Below are the code and all the weights of a small trained network. Each question names an input and a target symbol and asks about switching units off, where a switched-off unit gives its printed mean instead of its output.

import numpy as np


def w(rows, s, z=0):
    codes = np.array(rows[::2]) - 128.0
    scale = np.full(codes.shape[1], s)
    scale[-1] = z or s
    return codes * scale


def norm(h):
    return h / np.sqrt((h * h).mean(-1, keepdims=True) + 1e-5)


def f(y):
    return y / 2 * (1 + np.tanh(0.7978845608 * (y + 0.044715 * y**3)))


def softmax(a):
    e = np.exp(a - a.max(-1, keepdims=True))
    return e / e.sum(-1, keepdims=True)


def log_softmax(a):
    a = a - a.max(-1, keepdims=True)
    return a - np.log(np.exp(a).sum(-1, keepdims=True))


def net(x, mask):
    ids = ['ΔΘΞΠΣΩαεηλμτψ'.index(c) for c in x.split()]
    T = len(ids)
    res = E[ids] + P[:T]
    r = norm(res)
    for j in range(3):
        rows = slice(3 * j, 3 * j + 3)
        q, k, v = (r @ M[0][rows].T for M in (Q, K, V))
        z = softmax(np.where(np.tri(T) > 0, q @ k.T / 3**0.5, -1e9)) @ v
        o = O[0][rows]
        res = res + np.where(mask[j], z, o[:, -1]) @ o[:, :-1]
    y = f(norm(res) @ A[0][:, :-1].T + A[0][:, -1])
    res = res + np.where(mask[3:19], y, B[0][:, -1]) @ B[0][:, :-1]
    return log_softmax(norm(res)[-1] @ U[:, :-1].T + U[:, -1])


Q, K, V, O, A, B = {}, {}, {}, {}, {}, {}
E = w([
[122,150,108],'Δ',
[143,92,151],'Θ',
[188,108,132],'Ξ',
[76,77,102],'Π',
[4,160,171],'Σ',
[87,150,134],'Ω',
[69,178,52],'α',
[106,52,187],'ε',
[91,126,176],'η',
[156,224,124],'λ',
[142,52,131],'μ',
[162,137,164],'τ',
[129,133,186],'ψ',
],0.023)
P = w([
[5,49,123],'0',
[18,57,123],'1',
[25,62,116],'2',
[26,66,114],'3',
[32,67,112],'4',
[30,70,107],'5',
[29,77,107],'6',
[32,74,106],'7',
[29,74,106],'8',
[27,75,109],'9',
[36,78,115],'10',
],0.0031)
Q[0] = w([
[212,120,148],'h0',
[140,243,218],'h0',
[80,187,162],'h0',
[93,162,104],'h1',
[162,111,142],'h1',
[28,79,116],'h1',
[33,98,218],'h2',
[84,99,131],'h2',
[88,92,4],'h2',
],0.012)
K[0] = w([
[211,201,106],'h0',
[142,202,36],'h0',
[112,242,61],'h0',
[112,112,119],'h1',
[155,154,238],'h1',
[12,113,219],'h1',
[129,219,71],'h2',
[105,157,66],'h2',
[114,11,87],'h2',
],0.012)
V[0] = w([
[215,66,211],'h0',
[172,95,231],'h0',
[124,159,199],'h0',
[123,187,100],'h1',
[156,93,90],'h1',
[217,128,218],'h1',
[90,64,253],'h2',
[105,82,16],'h2',
[166,216,209],'h2',
],0.0071)
O[0] = w([
[181,98,250,178],'h0',
[85,62,181,217],'h0',
[166,181,186,173],'h0',
[120,155,241,32],'h1',
[94,182,158,67],'h1',
[127,139,107,152],'h1',
[142,91,3,253],'h2',
[183,101,194,102],'h2',
[132,109,101,113],'h2',
],0.0054,0.0023)
A[0] = w([
[75,124,71,139],'n0',
[134,78,147,151],'n1',
[61,137,194,148],'n2',
[140,97,79,120],'n3',
[121,129,222,57],'n4',
[93,167,50,2],'n5',
[254,108,106,126],'n6',
[226,160,77,135],'n7',
[201,138,141,90],'n8',
[168,98,127,147],'n9',
[98,225,104,204],'n10',
[224,121,55,119],'n11',
[19,79,144,63],'n12',
[187,175,173,106],'n13',
[139,100,171,83],'n14',
[181,115,109,116],'n15',
],0.015,0.0047)
B[0] = w([
[153,131,177,211],'n0',
[37,195,98,212],'n1',
[166,157,176,222],'n2',
[116,110,221,154],'n3',
[152,202,52,172],'n4',
[58,71,138,189],'n5',
[254,83,127,194],'n6',
[122,173,99,165],'n7',
[162,130,105,139],'n8',
[106,105,199,172],'n9',
[109,103,185,254],'n10',
[140,195,198,175],'n11',
[240,183,3,251],'n12',
[44,170,130,131],'n13',
[95,159,116,168],'n14',
[173,70,119,143],'n15',
],0.0079,0.0065)
U = w([
[130,14,153,158],'Δ',
[57,82,198,110],'Θ',
[162,130,51,253],'Ξ',
[131,159,214,130],'Π',
[132,128,138,50],'Σ',
[133,159,212,123],'Ω',
[77,221,114,182],'α',
[91,83,82,120],'ε',
[242,102,173,129],'η',
[137,124,132,86],'λ',
[7,114,88,94],'μ',
[130,121,134,80],'τ',
[208,174,83,114],'ψ',
],0.019,0.0051)

Each question gives the input, a string of symbols that net reads in full, and the target symbol t.
The units are the heads (3 rows each of Q, K, V and O) and the neurons (one row each of A and B). Each row of codes is followed by its name. A weight is (code - 128) times the scale printed after its matrix; where a second scale follows, it is the last column's (O, A, B and U).
mask holds one flag per unit, heads first, then neurons. A switched-off unit (its flag False) gives its mean, the last column of its rows in O or B, instead of its output. The means were averaged over made-up inputs and are rounded, as every weight is.
A unit's drop is (log p(t) with every unit on - log p(t) with that unit switched off) / (log p(t) with every unit on - log p(t) with every unit switched off).
The circuit of an input: a set's keep is (log p(t) with only the set's units on - log p(t) with every unit switched off) / (log p(t) with every unit on - log p(t) with every unit switched off). Starting from the 12 units with the biggest drops (on a tie, the unit counted first), units are removed one at a time, each time the one whose removal leaves the highest keep (on an exact tie, the one counted first), for as long as the keep stays at least 0.8.
units of the circuit, in order: the units of the circuit, biggest drop first
most important unit: the unit with the biggest drop
top k neurons: the k neurons with the biggest drops, biggest first
which heads matter: for each layer, one digit per head in row order, 1 if its drop is at least 0.15 and else 0, layers parted by /
input α Θ λ Π Ξ τ Ξ Θ, target α: which heads matter => 001
input τ Σ Δ α Θ μ Ξ Θ, target Π: which heads matter => 101
input Θ τ Ξ ψ, target Ξ: units of the circuit, in order => (h2; n11)
input Σ Θ τ ψ, target Ξ: units of the circuit, in order => (n12; h2)
input Θ η Δ Θ ψ Ω, target Ω: which heads matter => 101
input Ξ Δ α, target μ: which heads matter => 100
input Θ Ξ τ Π Θ Δ Δ Ξ Δ τ, target Ω: which heads matter => 100
input Δ Ξ μ ψ ε τ, target Ω: most important unit => n11
input Δ Σ Θ, target Ω: units of the circuit, in order => (h2; n1)
input Σ λ Σ Θ α Ω, target Π: which heads matter => 111
input μ μ η ε Σ Σ Π μ Ω τ Ω, target μ: top 4 neurons => (n5; n6; n12; n10)
input Σ Σ Θ λ τ ε Ξ Θ, target α: top 3 neurons => (n1; n4; n6)
input Ω Δ τ α ψ Δ τ ε, target Ω: top 2 neurons => (n4; n2)
input α τ Θ η Ξ τ Ω τ, target Π: top 4 neurons => (n11; n12; n7; n5)
input μ Θ ε τ λ μ ε, target α: which heads matter => 101
input η ε τ Θ Ω τ Ξ Ω ψ Δ Θ, target Ω: top 3 neurons => (n12; n1; n4)
input Ξ Θ Π Σ Ξ α Π Ω ε, target Π: which heads matter => 101
input Θ Σ Θ τ α Ω τ, target Π: which heads matter => 101
input Δ Ω Θ Δ η Ω, target Ω: which heads matter => 111
input Π η Ω λ ε Θ τ Θ ψ, target α: top neuron => (n4)
input Ω η ε λ Σ Θ Θ Π τ, target α: top 2 neurons => (n13; n12)
input Σ μ Θ, target Δ: which heads matter => 000
input Ω Θ ε Π, target Ξ: top 3 neurons => (n12; n5; n10)
input Ξ τ Θ, target Δ: top neuron => (n9)
